Below is a small trained network, with its code and all its weights. Each question gives an input and a class and asks what happens when units are switched off, that is, made to give their printed mean instead of their output.

import numpy as np


def w(rows, s, z=0):
    codes = np.array(rows[::2]) - 128.0
    scale = np.full(codes.shape[1], s)
    scale[-1] = z or s
    return codes * scale


def norm(h):
    return h / np.sqrt((h * h).mean(-1, keepdims=True) + 1e-5)


def f(y):
    return np.maximum(y, 0)


def log_softmax(a):
    a = a - a.max(-1, keepdims=True)
    return a - np.log(np.exp(a).sum(-1, keepdims=True))


def net(x, mask):
    res = np.array(x, float).reshape(1, 4) / 4 @ E
    u = 0
    for l in range(4):
        y = f(norm(res) @ A[l][:, :-1].T + A[l][:, -1])
        res = res + np.where(mask[u : u + 15], y, B[l][:, -1]) @ B[l][:, :-1]
        u += 15
    return log_softmax(norm(res)[-1] @ U[:, :-1].T + U[:, -1])


A, B = {}, {}
E = w([
[121,108,4,196,173,68,160,110,128,117,114],'x0',
[120,166,140,42,126,185,162,98,126,39,9],'x1',
[120,243,68,202,135,99,138,87,123,51,179],'x2',
[130,80,71,77,156,71,155,112,126,101,124],'x3',
],0.0038)
A[0] = w([
[131,135,200,101,127,133,138,128,127,134,154,125],'0.n0',
[130,116,203,72,119,142,132,131,128,137,114,167],'0.n1',
[129,124,78,115,116,134,125,127,141,104,85,147],'0.n2',
[120,141,152,163,106,136,133,127,130,139,134,128],'0.n3',
[131,96,254,151,124,174,118,139,128,206,117,6],'0.n4',
[123,135,141,131,124,118,121,125,130,120,159,129],'0.n5',
[131,36,145,112,132,125,119,139,132,208,116,97],'0.n6',
[131,147,128,98,143,134,134,130,131,93,123,47],'0.n7',
[136,108,64,168,126,113,129,127,128,161,140,138],'0.n8',
[132,45,99,31,130,80,121,130,133,130,148,130],'0.n9',
[131,124,133,126,134,127,124,126,121,132,130,62],'0.n10',
[134,171,93,133,135,139,122,130,142,92,110,66],'0.n11',
[129,128,77,157,124,98,119,131,132,137,168,92],'0.n12',
[129,123,159,173,131,98,116,132,127,175,220,40],'0.n13',
[134,117,211,78,119,160,120,129,134,134,97,181],'0.n14',
],0.0098,0.0021)
B[0] = w([
[105,133,166,122,89,132,119,79,109,109,191,194],'0.n0',
[164,101,178,52,169,116,146,161,181,129,172,237],'0.n1',
[126,126,102,146,155,119,161,110,103,78,112,197],'0.n2',
[165,151,85,108,148,106,124,170,121,110,123,155],'0.n3',
[102,210,213,95,161,83,42,109,127,73,149,246],'0.n4',
[135,146,113,124,98,132,122,143,119,140,149,150],'0.n5',
[79,11,171,199,77,123,130,139,112,138,131,244],'0.n6',
[179,145,135,136,95,135,110,139,121,123,109,170],'0.n7',
[113,83,154,142,165,90,136,133,118,131,156,208],'0.n8',
[99,189,114,90,140,128,239,127,79,130,105,238],'0.n9',
[117,129,117,134,121,132,117,136,130,112,135,129],'0.n10',
[90,131,138,132,83,85,140,93,93,124,95,190],'0.n11',
[126,91,113,141,196,123,155,114,138,132,181,199],'0.n12',
[162,164,56,141,80,184,127,128,199,167,127,216],'0.n13',
[84,90,136,93,222,123,80,151,125,171,105,255],'0.n14',
],0.013,0.0078)
A[1] = w([
[93,131,214,90,100,138,40,131,164,94,142,84],'1.n0',
[136,115,125,114,104,211,91,118,171,110,133,55],'1.n1',
[155,124,239,151,161,134,22,175,163,116,76,7],'1.n2',
[123,64,149,164,64,181,157,134,108,176,120,67],'1.n3',
[188,147,78,91,177,163,20,172,186,170,134,94],'1.n4',
[164,134,125,135,146,157,110,143,166,120,116,113],'1.n5',
[79,197,150,181,158,106,27,153,121,156,63,52],'1.n6',
[105,131,138,133,130,109,96,168,165,116,95,107],'1.n7',
[135,110,255,36,68,144,23,125,133,127,171,66],'1.n8',
[78,73,157,61,207,167,103,170,164,221,31,96],'1.n9',
[125,35,229,167,71,195,95,139,97,172,135,89],'1.n10',
[135,115,119,52,67,207,156,160,168,179,94,77],'1.n11',
[81,112,191,115,115,145,152,141,119,163,97,92],'1.n12',
[123,161,177,147,16,116,78,157,68,126,85,109],'1.n13',
[131,113,203,17,134,179,113,152,126,117,69,115],'1.n14',
],0.0078,0.002)
B[1] = w([
[25,147,159,92,171,127,60,113,136,140,146,221],'1.n0',
[149,126,94,148,155,108,122,185,85,91,132,134],'1.n1',
[59,94,214,32,145,141,88,97,152,129,180,204],'1.n2',
[101,108,138,144,100,74,125,130,140,163,128,148],'1.n3',
[180,160,158,179,139,120,81,173,101,77,182,166],'1.n4',
[149,142,86,128,139,83,111,130,133,123,142,133],'1.n5',
[111,96,119,96,177,139,195,94,141,144,101,159],'1.n6',
[121,124,154,112,142,125,108,106,104,156,125,148],'1.n7',
[5,134,190,70,145,163,51,142,175,80,173,254],'1.n8',
[149,127,75,224,106,115,166,42,86,102,190,214],'1.n9',
[113,87,112,120,137,51,65,158,182,154,75,173],'1.n10',
[124,154,134,141,173,114,172,89,73,193,137,135],'1.n11',
[157,127,122,170,149,185,123,177,116,87,198,176],'1.n12',
[149,116,147,116,100,138,146,72,65,111,112,150],'1.n13',
[146,134,126,121,201,76,138,154,140,109,147,222],'1.n14',
],0.012,0.0098)
A[2] = w([
[143,149,130,146,14,128,104,109,93,98,68,60],'2.n0',
[146,116,130,136,100,124,111,130,134,130,102,40],'2.n1',
[141,151,95,153,114,154,152,118,152,170,184,150],'2.n2',
[227,171,69,141,96,174,42,155,218,166,161,29],'2.n3',
[161,210,73,104,71,179,146,119,119,127,28,73],'2.n4',
[157,129,139,135,125,145,130,154,103,118,136,15],'2.n5',
[117,2,111,178,44,138,120,116,180,209,40,81],'2.n6',
[100,88,189,173,130,172,164,197,91,147,86,70],'2.n7',
[155,81,125,149,91,107,123,145,113,161,157,200],'2.n8',
[117,193,103,78,105,155,182,135,160,202,100,1],'2.n9',
[151,154,178,135,91,133,164,118,128,169,140,57],'2.n10',
[115,79,121,206,114,179,119,170,150,143,182,176],'2.n11',
[169,111,135,107,135,126,120,132,177,113,98,93],'2.n12',
[106,111,123,111,130,90,82,146,151,189,49,125],'2.n13',
[135,134,147,129,104,167,166,130,129,174,132,44],'2.n14',
],0.0093,0.00083)
B[2] = w([
[94,88,88,134,93,186,142,60,134,101,146,204],'2.n0',
[116,121,146,140,114,146,143,114,117,132,129,131],'2.n1',
[137,129,155,108,82,119,104,183,147,138,82,212],'2.n2',
[142,250,65,169,165,235,102,166,72,118,139,200],'2.n3',
[135,113,158,119,48,161,73,119,156,169,125,208],'2.n4',
[113,96,107,112,129,128,110,152,141,128,116,133],'2.n5',
[176,110,108,161,115,28,158,106,193,93,141,208],'2.n6',
[154,134,78,155,195,131,74,119,153,161,150,193],'2.n7',
[126,143,151,144,106,125,114,135,148,135,99,199],'2.n8',
[110,146,179,80,129,87,119,149,132,171,100,144],'2.n9',
[87,94,119,109,121,118,110,159,104,174,99,138],'2.n10',
[164,127,148,135,83,106,91,121,148,122,134,253],'2.n11',
[110,136,157,144,132,127,148,127,111,134,122,128],'2.n12',
[100,132,114,138,125,126,176,117,102,113,143,159],'2.n13',
[121,104,131,92,131,87,103,123,103,146,132,142],'2.n14',
],0.015,0.0037)
A[3] = w([
[131,177,148,168,110,93,83,76,85,39,136,111],'3.n0',
[153,118,107,139,197,184,210,98,124,113,140,80],'3.n1',
[155,183,142,44,88,205,140,105,104,60,27,122],'3.n2',
[147,93,126,66,223,124,217,126,51,143,118,78],'3.n3',
[168,95,166,74,148,139,58,124,147,79,86,83],'3.n4',
[195,140,127,112,170,193,67,171,143,136,187,102],'3.n5',
[169,152,140,29,122,119,165,165,107,153,107,144],'3.n6',
[146,81,158,154,42,169,89,2,129,131,65,25],'3.n7',
[160,206,137,38,89,190,161,114,104,69,64,133],'3.n8',
[50,80,161,122,139,89,184,118,103,99,57,106],'3.n9',
[146,101,139,129,149,153,141,143,100,138,129,84],'3.n10',
[120,119,105,124,37,217,109,68,118,138,98,2],'3.n11',
[66,91,135,124,103,155,39,131,129,203,77,86],'3.n12',
[142,149,96,171,152,161,96,139,116,158,113,76],'3.n13',
[202,147,188,75,175,158,111,114,171,121,158,35],'3.n14',
],0.0072,0.0015)
B[3] = w([
[111,61,135,89,160,195,202,169,119,185,102,218],'3.n0',
[157,100,180,142,106,140,134,170,109,51,38,187],'3.n1',
[71,139,149,129,31,105,124,133,118,219,159,194],'3.n2',
[158,172,103,126,141,168,133,159,60,124,61,233],'3.n3',
[100,135,151,92,121,85,100,140,101,139,74,200],'3.n4',
[129,130,151,160,120,195,78,133,134,98,88,206],'3.n5',
[122,143,182,135,101,78,106,136,146,155,48,147],'3.n6',
[132,104,97,169,121,165,111,49,81,62,135,218],'3.n7',
[83,130,119,101,85,116,149,133,205,240,132,186],'3.n8',
[249,175,135,71,164,158,103,116,133,121,164,254],'3.n9',
[127,144,98,119,119,100,118,123,119,92,122,135],'3.n10',
[120,64,107,108,113,194,122,74,157,95,102,202],'3.n11',
[151,177,121,55,160,112,193,92,151,118,133,193],'3.n12',
[164,161,147,117,132,152,110,103,124,120,132,151],'3.n13',
[44,44,76,190,90,122,117,223,113,102,101,201],'3.n14',
],0.011,0.0052)
U = w([
[191,110,98,121,216,136,232,126,24,71,66,211],'0',
[5,109,221,58,198,140,31,137,152,97,199,221],'1',
[91,87,92,103,3,223,146,1,111,138,92,17],'2',
[164,53,100,221,106,11,154,139,204,156,157,126],'3',
[195,253,70,211,86,216,48,210,160,152,157,69],'4',
[131,200,140,61,57,135,166,152,112,223,47,3],'5',
],0.0078,0.0014)

Each question gives the input, the list of numbers given to net, and the class t.
The units are the neurons (one row each of A and B). Each row of codes is followed by its name. A weight is (code - 128) times the scale printed after its matrix; where a second scale follows, it is the last column's (A, B and U).
mask holds one flag per neuron, layer by layer. A switched-off neuron (its flag False) gives its mean, the last column of its row in B, instead of its output. The means were averaged over made-up inputs and are rounded, as every weight is.
A unit's drop is (log p(t) with every unit on - log p(t) with that unit switched off) / (log p(t) with every unit on - log p(t) with every unit switched off).
The circuit of an input: a set's keep is (log p(t) with only the set's units on - log p(t) with every unit switched off) / (log p(t) with every unit on - log p(t) with every unit switched off). Starting from the 12 units with the biggest drops (on a tie, the unit counted first), units are removed one at a time, each time the one whose removal leaves the highest keep (on an exact tie, the one counted first), for as long as the keep stays at least 0.8.
circuit, biggest first: the units of the circuit, biggest drop first
most important unit: the unit with the biggest drop
top k neurons: the k neurons with the biggest drops, biggest first
k most important neurons of layer l: the k neurons of layer l with the biggest drops, biggest first
drop of u: that unit's drop, to one decimal
input [5,5,7,-3], class 2: most important unit -> 0.n14
input [8,-1,-1,-3], class 3: circuit, biggest first -> [1.n8, 0.n4, 1.n0]
input [2,-4,8,5], class 3: top 3 neurons -> [0.n8, 0.n12, 1.n8]
input [7,0,4,-6], class 3: circuit, biggest first -> [0.n4, 1.n8, 1.n0]
input [2,1,4,-6], class 2: 2 most important neurons of layer 0 -> [0.n1, 0.n14]
input [8,3,-8,4], class 0: top 2 neurons -> [0.n9, 0.n2]
input [-2,0,8,2], class 2: top 3 neurons -> [1.n14, 0.n14, 0.n1]
input [6,5,0,0], class 2: top 4 neurons -> [0.n14, 1.n14, 0.n1, 0.n6]
input [4,0,-4,3], class 3: 2 most important neurons of layer 0 -> [0.n6, 0.n4]
input [-1,0,0,4], class 5: top 2 neurons -> [0.n9, 0.n14]
input [7,1,2,-1], class 0: top 2 neurons -> [0.n6, 1.n8]
input [3,0,2,-5], class 4: 2 most important neurons of layer 1 -> [1.n8, 1.n2]
input [7,5,-1,-8], class 2: top 2 neurons -> [0.n14, 0.n6]
input [4,-4,-5,7], class 3: most important unit -> 0.n6
input [4,-5,-4,-5], class 3: top 4 neurons -> [0.n6, 0.n13, 0.n1, 2.n6]
input [6,-1,3,-8], class 4: top 3 neurons -> [0.n6, 0.n13, 0.n9]
input [3,-6,-1,-1], class 3: top 4 neurons -> [0.n6, 2.n6, 0.n8, 0.n4]
input [-1,-8,5,8], class 4: 2 most important neurons of layer 0 -> [0.n13, 0.n6]
input [-4,-4,1,4], class 5: 2 most important neurons of layer 0 -> [0.n13, 0.n9]
input [0,-1,4,-6], class 4: most important unit -> 0.n9
input [3,-6,1,0], class 4: top 2 neurons -> [0.n13, 2.n3]
input [7,0,3,-4], class 0: 3 most important neurons of layer 0 -> [0.n6, 0.n13, 0.n11]
input [2,3,6,4], class 2: 2 most important neurons of layer 1 -> [1.n14, 1.n0]
input [5,-2,0,-6], class 4: 2 most important neurons of layer 0 -> [0.n6, 0.n13]
input [6,-2,5,-2], class 3: top 2 neurons -> [0.n9, 1.n8]
input [-1,-3,-1,3], class 3: drop of 0.n6 -> 0.6
input [2,2,3,5], class 0: most important unit -> 0.n13
input [6,-3,-8,-1], class 3: drop of 0.n6 -> 0.2
input [2,-7,5,1], class 4: drop of 0.n13 -> 0.2
input [-4,-4,4,5], class 4: drop of 1.n6 -> 0.0
